Below are the code and all the weights of a small trained network. Each question names an input and a class and asks about switching units off, where a switched-off unit gives its printed mean instead of its output.

import numpy as np


def w(rows, s, z=0):
    codes = np.array(rows[::2]) - 128.0
    scale = np.full(codes.shape[1], s)
    scale[-1] = z or s
    return codes * scale


def norm(h):
    return h / np.sqrt((h * h).mean(-1, keepdims=True) + 1e-5)


def f(y):
    return np.maximum(y, 0)


def log_softmax(a):
    a = a - a.max(-1, keepdims=True)
    return a - np.log(np.exp(a).sum(-1, keepdims=True))


def net(x, mask):
    res = np.array(x, float).reshape(1, 4) / 4 @ E
    u = 0
    for l in range(4):
        y = f(norm(res) @ A[l][:, :-1].T + A[l][:, -1])
        res = res + np.where(mask[u : u + 15], y, B[l][:, -1]) @ B[l][:, :-1]
        u += 15
    return log_softmax(norm(res)[-1] @ U[:, :-1].T + U[:, -1])


A, B = {}, {}
E = w([
[123,106,200,98,166,235,51,103,119,212],'x0',
[197,76,255,89,31,134,138,170,193,108],'x1',
[168,38,104,105,131,106,151,131,32,121],'x2',
[85,147,114,112,92,212,230,88,126,124],'x3',
],0.0091)
A[0] = w([
[144,140,97,129,103,80,174,117,122,111,156],'L0N1',
[144,131,207,131,128,198,98,199,122,75,129],'L0N2',
[154,67,159,173,155,103,166,49,67,38,61],'L0N3',
[93,89,62,169,171,128,42,139,103,95,163],'L0N4',
[192,2,103,136,189,141,107,140,103,155,80],'L0N5',
[231,92,185,120,67,83,190,82,98,105,113],'L0N6',
[121,165,118,153,58,44,58,117,102,89,99],'L0N7',
[153,164,176,113,137,105,166,141,86,35,38],'L0N8',
[120,81,176,106,152,155,85,90,75,136,81],'L0N9',
[174,57,86,118,65,130,133,135,33,154,2],'L0N10',
[103,181,108,97,105,175,96,157,110,85,66],'L0N11',
[103,180,96,94,102,45,153,86,110,66,36],'L0N12',
[101,120,167,150,96,136,244,46,130,188,40],'L0N13',
[104,113,80,123,156,200,81,152,156,184,124],'L0N14',
[67,143,55,88,150,194,146,102,120,81,141],'L0N15',
],0.0065,0.0048)
B[0] = w([
[90,63,145,194,134,209,95,44,116,238,222],'L0N1',
[111,115,42,159,59,154,66,239,135,153,235],'L0N2',
[200,173,72,91,131,148,130,103,167,66,171],'L0N3',
[82,63,149,68,3,106,88,172,166,162,240],'L0N4',
[132,118,110,114,143,146,148,35,112,104,207],'L0N5',
[98,121,107,102,82,112,118,196,107,189,253],'L0N6',
[133,85,149,173,145,215,164,61,168,144,203],'L0N7',
[71,153,66,186,61,121,44,100,76,108,155],'L0N8',
[181,115,80,171,137,148,127,111,135,218,200],'L0N9',
[213,99,72,28,160,144,68,99,130,30,175],'L0N10',
[135,117,153,84,56,118,114,128,97,125,140],'L0N11',
[217,155,203,184,111,142,179,123,115,166,194],'L0N12',
[126,63,87,95,195,179,216,85,225,130,201],'L0N13',
[155,106,148,233,123,160,186,148,179,177,225],'L0N14',
[103,95,99,78,71,161,128,220,133,154,253],'L0N15',
],0.0056,0.0043)
A[1] = w([
[49,152,68,188,192,121,50,141,48,119,30],'L1N1',
[156,107,163,169,201,25,44,97,130,89,1],'L1N2',
[107,162,127,187,104,68,171,145,142,62,38],'L1N3',
[148,127,177,153,181,154,92,85,112,152,32],'L1N4',
[103,254,137,107,132,78,137,106,185,160,68],'L1N5',
[134,127,175,86,191,110,87,139,124,176,101],'L1N6',
[155,142,88,145,94,57,197,117,117,106,85],'L1N7',
[96,130,126,152,86,101,116,42,63,183,116],'L1N8',
[153,107,169,132,150,52,73,153,118,134,105],'L1N9',
[162,120,154,98,144,109,160,134,29,115,40],'L1N10',
[102,125,117,154,109,109,144,135,200,201,167],'L1N11',
[123,146,128,174,101,77,177,141,121,82,80],'L1N12',
[119,131,188,139,150,66,67,125,117,83,117],'L1N13',
[121,209,139,110,125,135,93,113,141,111,4],'L1N14',
[112,222,207,136,160,117,124,88,165,113,24],'L1N15',
],0.009,0.0027)
B[1] = w([
[97,128,143,103,80,87,193,247,77,169,177],'L1N1',
[153,177,146,83,115,62,222,33,156,177,160],'L1N2',
[169,128,254,148,168,158,104,87,84,146,167],'L1N3',
[149,101,121,159,127,186,112,81,124,176,151],'L1N4',
[84,127,146,99,184,107,70,189,153,86,176],'L1N5',
[101,151,175,129,134,146,200,85,119,147,162],'L1N6',
[100,99,207,179,218,113,105,133,72,136,176],'L1N7',
[171,113,103,146,102,144,121,193,129,114,172],'L1N8',
[111,143,105,117,127,91,209,68,207,155,175],'L1N9',
[151,139,145,96,198,91,91,109,90,89,145],'L1N10',
[165,99,68,98,145,97,61,102,113,115,254],'L1N11',
[136,62,232,176,129,197,116,134,119,109,162],'L1N12',
[102,127,108,93,134,162,243,89,160,149,148],'L1N13',
[203,187,147,99,124,136,121,133,81,59,136],'L1N14',
[102,140,61,98,132,144,69,125,100,48,150],'L1N15',
],0.008,0.0082)
A[2] = w([
[133,65,69,91,165,140,156,83,183,137,132],'L2N1',
[68,230,147,133,138,132,61,140,184,61,91],'L2N2',
[184,89,165,125,137,79,79,162,122,159,116],'L2N3',
[101,95,104,67,171,111,59,114,125,82,127],'L2N4',
[98,139,83,100,192,137,112,149,103,149,249],'L2N5',
[105,114,167,180,109,34,150,80,135,99,201],'L2N6',
[177,118,69,169,100,135,55,158,107,104,79],'L2N7',
[148,120,111,95,157,149,146,80,87,90,99],'L2N8',
[104,90,139,196,185,121,126,89,77,147,91],'L2N9',
[96,118,131,121,169,160,254,140,145,136,25],'L2N10',
[135,112,125,215,169,83,130,147,101,58,102],'L2N11',
[21,123,118,123,107,115,215,145,129,155,111],'L2N12',
[143,157,100,78,178,110,111,148,57,136,105],'L2N13',
[113,170,176,95,74,189,178,118,120,99,133],'L2N14',
[61,223,150,145,126,137,85,114,188,73,91],'L2N15',
],0.0098,0.002)
B[2] = w([
[143,201,118,160,108,139,121,73,138,52,255],'L2N1',
[152,32,79,143,172,57,86,105,115,93,209],'L2N2',
[53,137,89,141,119,140,170,137,114,83,238],'L2N3',
[199,127,94,146,125,137,132,100,132,73,178],'L2N4',
[132,109,139,139,77,106,108,173,94,135,221],'L2N5',
[106,123,147,122,132,213,96,100,149,182,201],'L2N6',
[172,206,84,192,105,137,174,106,185,131,181],'L2N7',
[187,112,123,124,165,124,119,107,211,36,169],'L2N8',
[144,126,210,129,103,172,103,126,161,128,200],'L2N9',
[89,170,94,155,154,117,215,126,132,166,200],'L2N10',
[120,99,158,135,141,202,153,129,99,253,187],'L2N11',
[103,158,104,84,100,138,122,172,184,134,215],'L2N12',
[47,114,58,127,166,85,82,189,99,64,172],'L2N13',
[64,143,112,114,155,50,149,77,140,126,186],'L2N14',
[174,55,92,119,199,93,102,102,133,77,198],'L2N15',
],0.0079,0.0062)
A[3] = w([
[111,97,126,169,183,125,134,71,175,214,158],'L3N1',
[157,77,86,89,127,155,196,77,23,127,123],'L3N2',
[153,167,159,114,120,216,9,90,46,197,2],'L3N3',
[123,63,233,100,16,68,96,143,160,52,150],'L3N4',
[219,205,112,81,133,3,119,81,153,244,79],'L3N5',
[120,106,143,116,144,214,83,148,145,126,99],'L3N6',
[142,154,215,45,87,124,142,206,175,79,34],'L3N7',
[181,45,100,47,161,103,101,102,20,43,36],'L3N8',
[206,103,130,109,65,157,150,141,143,75,111],'L3N9',
[126,149,247,199,158,85,145,133,74,70,95],'L3N10',
[76,102,74,80,161,193,191,144,94,133,138],'L3N11',
[129,122,139,49,78,70,155,64,139,184,146],'L3N12',
[115,206,110,112,187,104,36,99,143,64,74],'L3N13',
[89,98,89,168,186,208,78,143,184,146,140],'L3N14',
[186,167,178,86,149,109,108,186,233,119,94],'L3N15',
],0.0076,0.0032)
B[3] = w([
[171,148,148,132,184,125,192,107,122,119,236],'L3N1',
[150,100,127,147,177,81,88,81,195,155,205],'L3N2',
[137,130,242,214,162,135,183,99,54,162,189],'L3N3',
[74,166,50,142,94,120,94,200,17,191,208],'L3N4',
[74,180,129,58,112,138,195,70,177,63,167],'L3N5',
[115,121,131,125,168,72,171,145,90,172,192],'L3N6',
[101,137,126,146,141,111,127,169,96,111,151],'L3N7',
[156,39,150,92,175,54,2,145,173,65,205],'L3N8',
[128,172,111,203,165,112,139,198,129,147,197],'L3N9',
[142,137,200,105,142,167,117,94,108,211,156],'L3N10',
[103,156,198,93,111,73,86,123,138,95,224],'L3N11',
[71,163,103,90,162,145,140,130,105,64,195],'L3N12',
[198,111,112,145,125,126,137,126,162,110,174],'L3N13',
[186,78,192,103,132,83,124,105,84,120,253],'L3N14',
[64,67,99,128,146,125,153,137,86,87,165],'L3N15',
],0.0081,0.0065)
U = w([
[145,87,247,176,195,152,136,83,70,210,180],'0',
[158,42,90,108,198,55,39,117,130,59,177],'1',
[24,139,84,117,81,96,110,238,71,159,186],'2',
[68,176,122,66,153,131,211,36,184,88,181],'3',
[217,181,79,189,85,175,111,107,149,91,115],'4',
[169,177,167,80,108,163,84,140,123,112,3],'5',
[115,172,168,131,119,172,67,124,128,99,22],'6',
],0.014,0.0045)

Each question gives the input, the list of numbers given to net, and the class t.
The units are the neurons (one row each of A and B). Each row of codes is followed by its name. A weight is (code - 128) times the scale printed after its matrix; where a second scale follows, it is the last column's (A, B and U).
mask holds one flag per neuron, layer by layer. A switched-off neuron (its flag False) gives its mean, the last column of its row in B, instead of its output. The means were averaged over made-up inputs and are rounded, as every weight is.
A unit's drop is (log p(t) with every unit on - log p(t) with that unit switched off) / (log p(t) with every unit on - log p(t) with every unit switched off).
The circuit of an input: a set's keep is (log p(t) with only the set's units on - log p(t) with every unit switched off) / (log p(t) with every unit on - log p(t) with every unit switched off). Starting from the 12 units with the biggest drops (on a tie, the unit counted first), units are removed one at a time, each time the one whose removal leaves the highest keep (on an exact tie, the one counted first), for as long as the keep stays at least 0.8.
units of the circuit, in order: the units of the circuit, biggest drop first
k most important neurons: the k neurons with the biggest drops, biggest first
k most important neurons of layer l: the k neurons of layer l with the biggest drops, biggest first
drop of u: that unit's drop, to one decimal
input [-1,-8,7,-3], class 2: units of the circuit, in order -> L1N1
input [1,-2,6,-7], class 3: 2 most important neurons of layer 1 -> L1N2, L1N9
input [7,-4,5,8], class 3: 3 most important neurons -> L2N10, L0N13, L0N1
input [-6,-2,5,6], class 0: 2 most important neurons -> L1N7, L0N12
input [-7,5,6,-8], class 3: 2 most important neurons -> L1N9, L1N2
input [1,-2,-3,0], class 4: 2 most important neurons -> L0N14, L1N11
input [-3,4,1,-3], class 2: units of the circuit, in order -> L0N6, L2N3
input [1,0,7,-8], class 3: units of the circuit, in order -> L1N2, L1N9, L3N5
input [-1,3,0,2], class 4: 3 most important neurons -> L2N7, L1N11, L1N1
input [-4,-7,-8,7], class 1: units of the circuit, in order -> L1N5, L2N15, L2N2
input [-3,-4,-2,-1], class 2: 3 most important neurons -> L1N1, L0N13, L0N14
input [-4,-4,2,-2], class 0: 3 most important neurons of layer 0 -> L0N12, L0N2, L0N6
input [3,-3,1,-3], class 4: 4 most important neurons -> L0N4, L0N14, L2N7, L1N8
input [3,5,-3,6], class 3: units of the circuit, in order -> L2N14
input [6,-4,7,4], class 1: 2 most important neurons -> L0N10, L0N1
input [2,-1,4,-5], class 3: 2 most important neurons -> L1N2, L1N9
input [3,-8,2,-8], class 2: 2 most important neurons of layer 1 -> L1N1, L1N8
input [-2,3,2,-1], class 4: 2 most important neurons -> L2N7, L1N1
input [4,-6,8,8], class 1: 2 most important neurons -> L0N10, L1N9
input [-4,8,-5,-7], class 2: units of the circuit, in order -> L3N4
input [-8,7,1,7], class 0: 2 most important neurons of layer 0 -> L0N4, L0N15
input [2,1,3,3], class 4: 2 most important neurons of layer 0 -> L0N13, L0N9
input [-3,-2,1,-1], class 4: 3 most important neurons -> L0N1, L2N7, L0N4
input [-8,7,-3,8], class 0: 2 most important neurons of layer 0 -> L0N4, L0N15
input [0,-8,-5,4], class 2: drop of L1N1 -> 0.6
input [3,-6,4,6], class 2: drop of L2N5 -> 0.2
input [2,7,-6,7], class 2: drop of L1N9 -> 0.3
input [3,5,6,1], class 1: most important neuron of layer 3 -> L3N8
